Below are the code and all the weights of a small trained network. Each question names an input and a class and asks about switching units off, where a switched-off unit gives its printed mean instead of its output.

import numpy as np


def w(rows, s, z=0):
    codes = np.array(rows[::2]) - 128.0
    scale = np.full(codes.shape[1], s)
    scale[-1] = z or s
    return codes * scale


def f(y):
    return np.maximum(y, 0)


def log_softmax(a):
    a = a - a.max(-1, keepdims=True)
    return a - np.log(np.exp(a).sum(-1, keepdims=True))


def net(x, mask):
    res = np.array(x, float).reshape(1, 8) / 4 @ E
    y = f(res @ A[0][:, :-1].T + A[0][:, -1])
    res = res + np.where(mask, y, B[0][:, -1]) @ B[0][:, :-1]
    return log_softmax(res[-1] @ U[:, :-1].T + U[:, -1])


A, B = {}, {}
E = w([
[184,112,104,49,1],'x0',
[81,171,194,75,121],'x1',
[83,70,199,80,50],'x2',
[59,35,65,121,95],'x3',
[120,158,155,205,21],'x4',
[162,68,165,53,219],'x5',
[237,63,241,150,110],'x6',
[58,84,143,97,190],'x7',
],0.0052)
A[0] = w([
[121,112,125,84,241,137],'neuron 1',
[84,190,4,61,96,123],'neuron 2',
[57,176,76,180,50,26],'neuron 3',
[77,190,103,151,128,95],'neuron 4',
[197,146,110,164,104,117],'neuron 5',
[171,99,163,149,99,46],'neuron 6',
[58,179,79,175,77,144],'neuron 7',
[121,122,100,113,94,79],'neuron 8',
[104,13,123,59,70,142],'neuron 9',
[79,146,68,69,154,45],'neuron 10',
[70,122,153,196,176,150],'neuron 11',
[115,120,121,98,205,148],'neuron 12',
[151,90,158,80,152,2],'neuron 13',
[88,122,134,95,151,59],'neuron 14',
[76,94,137,220,167,123],'neuron 15',
[152,162,210,90,109,126],'neuron 16',
[231,142,64,145,75,60],'neuron 17',
[124,160,199,88,104,66],'neuron 18',
[153,125,194,95,117,87],'neuron 19',
[123,94,150,164,144,170],'neuron 20',
],0.013,0.0049)
B[0] = w([
[143,119,177,180,232,254],'neuron 1',
[159,4,158,129,125,247],'neuron 2',
[115,133,159,252,167,204],'neuron 3',
[124,88,135,149,54,189],'neuron 4',
[120,131,70,95,190,182],'neuron 5',
[145,100,46,132,114,163],'neuron 6',
[65,180,144,223,99,227],'neuron 7',
[121,128,168,152,138,148],'neuron 8',
[24,85,196,109,53,243],'neuron 9',
[114,66,134,139,149,186],'neuron 10',
[113,131,187,43,159,209],'neuron 11',
[134,107,158,158,189,220],'neuron 12',
[90,206,126,186,107,166],'neuron 13',
[129,132,70,154,152,159],'neuron 14',
[77,163,183,46,136,196],'neuron 15',
[198,144,120,146,62,204],'neuron 16',
[62,130,41,82,202,194],'neuron 17',
[177,139,141,184,95,175],'neuron 18',
[172,121,133,138,63,183],'neuron 19',
[129,146,134,87,119,174],'neuron 20',
],0.026,0.008)
U = w([
[116,90,2,67,130,55],'0',
[92,52,207,50,4,252],'1',
[17,129,196,146,143,35],'2',
[176,112,156,208,53,116],'3',
[168,103,173,45,215,234],'4',
[42,4,194,158,205,66],'5',
],0.0044,0.0031)

Each question gives the input, the list of numbers given to net, and the class t.
The units are the neurons (one row each of A and B). Each row of codes is followed by its name. A weight is (code - 128) times the scale printed after its matrix; where a second scale follows, it is the last column's (A, B and U).
mask holds one flag per neuron, in row order. A switched-off neuron (its flag False) gives its mean, the last column of its row in B, instead of its output. The means were averaged over made-up inputs and are rounded, as every weight is.
A unit's drop is (log p(t) with every unit on - log p(t) with that unit switched off) / (log p(t) with every unit on - log p(t) with every unit switched off).
The circuit of an input: a set's keep is (log p(t) with only the set's units on - log p(t) with every unit switched off) / (log p(t) with every unit on - log p(t) with every unit switched off). Starting from the 12 units with the biggest drops (on a tie, the unit counted first), units are removed one at a time, each time the one whose removal leaves the highest keep (on an exact tie, the one counted first), for as long as the keep stays at least 0.8.
circuit, biggest first: the units of the circuit, biggest drop first
most important unit: the unit with the biggest drop
top k neurons: the k neurons with the biggest drops, biggest first
drop when u is switched off: that unit's drop, to one decimal
input [7,7,0,8,-2,4,5,6], class 1: most important unit	neuron 9
input [-2,-1,-5,3,-3,3,8,0], class 4: circuit, biggest first	(neuron 9; neuron 7; neuron 3)
input [-5,-5,1,-6,-4,1,4,6], class 4: circuit, biggest first	(neuron 9; neuron 7; neuron 3)
input [-8,-2,5,3,6,-6,-8,-5], class 2: top 2 neurons	(neuron 7; neuron 15)
input [-3,-7,-6,0,3,-1,-2,-3], class 2: top 2 neurons	(neuron 7; neuron 1)
input [-7,-7,2,-6,7,1,8,2], class 1: circuit, biggest first	(neuron 1; neuron 3)
input [8,-1,-3,7,-3,-5,-1,8], class 1: top 4 neurons	(neuron 1; neuron 9; neuron 12; neuron 17)
input [6,8,-4,-4,0,2,7,-7], class 0: top 2 neurons	(neuron 17; neuron 5)
input [-7,-6,-3,1,-2,-4,1,-6], class 2: circuit, biggest first	(neuron 2; neuron 15)
input [-1,-1,-3,-1,-6,-3,1,1], class 4: top 2 neurons	(neuron 9; neuron 7)
input [6,-5,2,-8,5,-4,-6,7], class 3: circuit, biggest first	(neuron 1; neuron 9)
input [-5,4,5,-1,7,7,2,-4], class 3: top 3 neurons	(neuron 9; neuron 18; neuron 16)
input [7,1,-8,8,-5,6,8,5], class 2: top 4 neurons	(neuron 13; neuron 2; neuron 9; neuron 10)
input [-1,4,-3,-5,4,2,-3,-4], class 3: most important unit	neuron 9
input [-8,5,4,1,7,-7,3,7], class 2: top 3 neurons	(neuron 3; neuron 7; neuron 2)
input [5,7,7,-3,-1,-2,6,4], class 3: top 2 neurons	(neuron 18; neuron 16)
input [8,8,8,0,6,-4,4,-3], class 3: top 3 neurons	(neuron 18; neuron 3; neuron 16)
input [8,8,-7,-4,0,-1,6,1], class 3: top 2 neurons	(neuron 16; neuron 18)
input [6,-3,-5,5,4,-2,5,4], class 0: top 2 neurons	(neuron 17; neuron 1)
input [7,-8,3,-1,-3,5,8,6], class 1: circuit, biggest first	(neuron 9)
input [-4,8,-6,-2,3,-2,3,-4], class 3: top 4 neurons	(neuron 9; neuron 17; neuron 16; neuron 2)
input [-7,-5,1,2,2,-2,0,-8], class 2: drop when neuron 7 is switched off	0.1
input [2,-8,-1,-6,8,8,1,6], class 0: drop when neuron 19 is switched off	0.0
input [-7,2,-4,3,-5,-5,1,8], class 4: drop when neuron 2 is switched off	0.2
